After every row comes roughly how far along a hidden order it lies, from 0 to 10.
2.6; 3.9; -1.3; 17.7; 1.6; -17.2; -0.8; -4.7; -16.0; 3.6; 11.2; -12.1; -9.0; 9.2; -17.9; 5.5; -12.0; 4.6; 45.2; -5.5; -0.4; -9.8; 3.2; 18.6; 1.1; 43.2; 34.1; -16.9; -2.4; 19.7; -3.4
8
-67.1; 6.0; -2.7; -18.2; -2.1; 26.0; -23.1; 15.7; 15.1; 16.5; -23.5; 12.7; 13.8; -9.9; 14.9; 8.8; 9.5; -15.5; -25.0; 28.5; -22.8; -11.5; -0.8; -25.6; -3.4; -46.3; -59.8; -18.6; 22.7; -31.1; 32.1
3
-24.3; -4.8; 8.8; 0.5; 32.2; 19.5; -10.8; 7.1; -0.8; 6.3; 3.7; 13.2; 5.7; -2.2; 30.0; -0.2; 9.0; 30.0; -30.5; 6.6; -8.2; -43.2; 14.8; -7.6; -5.2; -6.1; -72.8; 10.7; 24.0; 0.3; -29.8
2
-30.6; -15.4; 19.2; -9.8; -17.7; 28.2; 17.1; -10.8; 14.8; 2.6; -6.6; 14.4; 19.3; -26.2; 35.3; -6.7; 8.8; -14.3; -5.3; 16.1; 2.7; -2.5; 10.7; -7.5; 3.5; -53.0; -80.4; -6.4; 2.5; -21.8; -2.0
1
-36.6; 9.2; -12.0; -5.8; -11.5; 8.7; -5.9; -0.7; 5.3; 14.4; -14.8; -4.5; -1.0; 0.0; 4.4; 13.1; -1.1; -1.4; 11.1; 28.5; -41.6; -31.6; 8.9; -13.3; -6.3; 9.1; 23.1; -25.4; 22.7; -14.0; 25.6
8
13.8; -29.7; 16.7; 1.0; -50.7; 1.1; 12.4; -32.5; -14.5; 7.8; 11.9; 4.9; 22.0; -13.4; -0.4; 9.2; 4.5; 15.2; 36.9; 1.6; 9.1; 51.5; 26.2; -7.1; 3.1; -3.2; -15.7; -20.1; -6.4; -8.6; -36.5
0
-47.5; -11.7; 17.2; -11.4; -5.7; 7.7; -17.2; 9.5; 6.7; 0.1; -1.0; 12.7; 13.4; -8.5; 23.7; 2.7; 9.0; 3.7; -27.4; 14.8; 11.1; -33.0; -2.4; -13.0; -0.3; -23.0; -67.6; -7.0; 9.5; 2.0; -6.4
3
-23.6; 26.1; -9.4; 8.5; 53.5; 8.5; -30.5; 22.2; 5.0; 5.5; -3.7; -4.8; -12.8; 11.4; 1.2; 5.0; -1.9; 4.9; -10.3; 15.7; -15.9; -65.3; -9.7; 9.7; -7.0; 22.7; -22.8; -1.6; 32.6; 10.2; 15.7
9
9.7; -36.9; 20.6; -8.2; -84.7; -4.0; 28.8; -33.2; -9.3; 5.3; 2.2; 7.0; 27.4; -19.9; -1.9; 7.3; 2.3; -3.0; 30.4; 0.3; 11.5; 79.1; 21.4; -12.2; 8.2; -35.2; -18.3; -29.7; -17.4; -19.3; -17.7
0
-24.2; -25.7; 28.8; -20.1; -46.9; 1.5; 15.4; -6.0; 12.1; -6.0; -6.1; 13.8; 24.2; -23.1; 30.6; -4.2; 11.1; -3.6; -22.4; 1.1; 22.4; 11.0; -1.0; -13.3; 7.5; -66.3; -69.8; -6.2; -13.8; -10.0; -1.2
2
76.8; 9.6; 13.8; 22.4; 13.2; -23.3; 3.8; -5.4; -7.5; -22.6; 25.3; -3.4; -22.9; 14.0; -3.0; -10.1; -13.0; 7.1; 18.9; -35.9; 22.4; -51.8; -0.4; 34.4; 0.6; 58.5; 38.8; 1.7; -12.7; 43.1; -26.4
10
-28.5; -1.0; -11.5; -6.5; -29.3; 1.5; 0.9; -11.5; -1.0; 15.5; -12.6; -4.6; 6.7; -1.1; -1.3; 17.1; 1.2; 8.1; 8.6; 25.6; -41.4; -1.7; 17.2; -21.9; -5.0; 10.0; 28.6; -24.7; 17.8; -16.3; 16.7
7

Part 2:
6.7; -2.2; 25.1; 3.6; 10.2; 12.1; -20.6; 7.6; 8.4; -6.3; -3.4; 4.9; -6.9; 0.9; 12.3; -6.2; -22.2; 0.6; -12.5; -3.6; -8.5; 20.2; 2.4; -1.1; -21.7; 2.2; 0.0; 27.5; -0.7; -0.2; 11.9; -21.0; 6.0; 12.7; 5.7; -4.3; -2.0; -2.2; -4.0; 13.9; -8.4
0
19.9; 12.5; -9.6; 8.1; 5.8; 17.3; -39.3; -11.8; 26.2; -10.6; -5.0; 6.1; -3.3; 3.8; -3.6; -0.5; 7.1; -59.4; -15.8; -8.1; 4.1; 34.9; -18.5; 17.6; 51.4; -22.9; -4.3; -1.5; 18.0; -5.6; -48.0; -10.5; -2.2; 15.5; 0.0; 3.6; 0.9; -6.2; 33.4; -12.7; -58.8
8
10.3; 3.5; 11.2; 7.7; -7.4; -30.0; -69.9; 22.9; 1.0; -11.4; -16.9; -2.6; -0.4; -5.2; 16.9; -0.8; 28.7; -8.4; -15.4; -47.8; -3.0; -1.9; -2.5; -0.3; 1.2; 18.5; 18.8; -12.1; 10.4; -4.6; -14.0; -26.2; -2.4; -29.0; -7.1; 5.6; -1.1; 14.1; 13.9; -29.5; 34.6
1
7.4; -9.3; -9.3; 3.2; -3.8; 4.6; -20.6; -2.8; -20.6; -5.6; -10.6; 5.5; -12.0; 14.4; -23.3; 3.5; 22.9; -10.0; -21.5; 12.9; 18.9; -5.8; -13.4; -8.2; -57.6; 19.6; -17.8; 43.8; 2.1; 5.2; 0.7; -0.4; -1.2; -2.6; -4.5; -13.4; -2.2; -1.1; -1.0; 19.3; -14.4
1
24.4; -1.3; -13.4; 17.8; 6.1; 19.7; 6.0; -1.7; 11.5; -6.5; 5.6; 6.3; -9.2; 11.6; -37.6; 6.1; 11.1; -14.3; -29.2; 7.0; 19.5; 20.8; 15.7; -1.5; 22.3; 5.7; -24.3; 46.2; 2.5; -3.8; -38.7; 14.1; -2.9; 4.3; -29.4; -11.7; -0.3; 6.1; 5.8; -10.0; -25.9
4
-10.9; 17.1; 57.0; 1.7; -5.7; -15.7; -58.2; 16.6; -3.0; -5.0; -3.6; 3.4; -8.5; -6.8; 22.5; 7.1; 14.7; -47.4; -23.6; 25.6; 6.1; 7.3; -42.3; -10.6; -27.5; -3.2; 3.0; 22.6; -3.8; 22.4; 4.4; 1.2; -2.9; -34.2; 17.3; 21.5; 3.9; -26.2; 4.2; 29.0; 15.5
0
11.9; 8.5; 23.1; 2.7; -2.0; -72.1; -63.6; 26.4; -11.5; -7.8; -16.8; 4.7; -5.7; 7.7; 37.8; -1.9; 39.5; -17.2; -36.1; -40.0; -1.1; 5.0; 4.9; -13.4; -24.1; -21.7; 23.6; 32.2; 4.7; 7.9; 29.5; -38.0; 2.4; -31.3; 22.7; 0.5; -3.8; -0.6; 10.0; -20.2; 36.5
2
2.7; 1.9; -36.5; -2.2; -18.3; -34.8; -28.1; 0.8; -11.2; -6.1; -21.2; -1.7; -12.4; -0.7; -22.2; 7.0; 66.1; -55.8; -14.1; -39.9; 16.4; 8.1; -3.5; -4.5; 35.4; -21.3; 18.3; -0.6; 5.6; -6.7; -42.6; -12.1; -8.0; -27.1; -9.3; 3.8; -1.2; 0.7; 20.5; -55.9; 7.5
10
9.2; 3.2; 18.9; 16.2; -6.7; 2.7; -46.4; -19.9; 18.9; -11.2; -14.9; 4.8; 5.6; 14.5; 24.1; -2.4; 23.5; -33.0; -26.7; 0.7; 0.1; -11.0; -35.7; 13.7; -37.1; 17.8; -2.7; 7.2; 22.3; 2.1; -11.7; -9.1; -3.8; 8.5; 16.0; -5.3; -1.8; -1.2; 30.8; -6.5; -31.1
6
-0.4; 4.0; -19.0; 2.5; -21.8; -36.5; -17.4; -17.5; -44.6; 3.2; -16.6; 1.9; -10.1; 7.8; -14.4; 17.8; 78.3; -72.9; -22.9; 7.9; 23.6; -5.0; -13.3; -6.4; 4.0; -44.0; 1.3; 21.3; -6.5; 8.6; -18.5; 13.4; -5.8; -20.1; 19.4; 6.6; -3.4; -10.6; 24.9; 15.3; -24.6
6
8.8; 0.7; -2.2; 21.9; -18.5; 27.1; -50.4; -3.0; 2.9; -10.9; -24.7; -1.3; -0.1; 1.8; 6.7; 6.0; 36.4; -61.9; -39.9; 8.0; 1.0; -8.7; -13.0; 5.2; -23.8; 8.2; -0.2; 8.7; 12.5; -1.0; -41.8; 1.9; -5.0; -41.0; -15.5; 14.5; 0.9; 2.4; 28.3; -6.6; -22.7
4
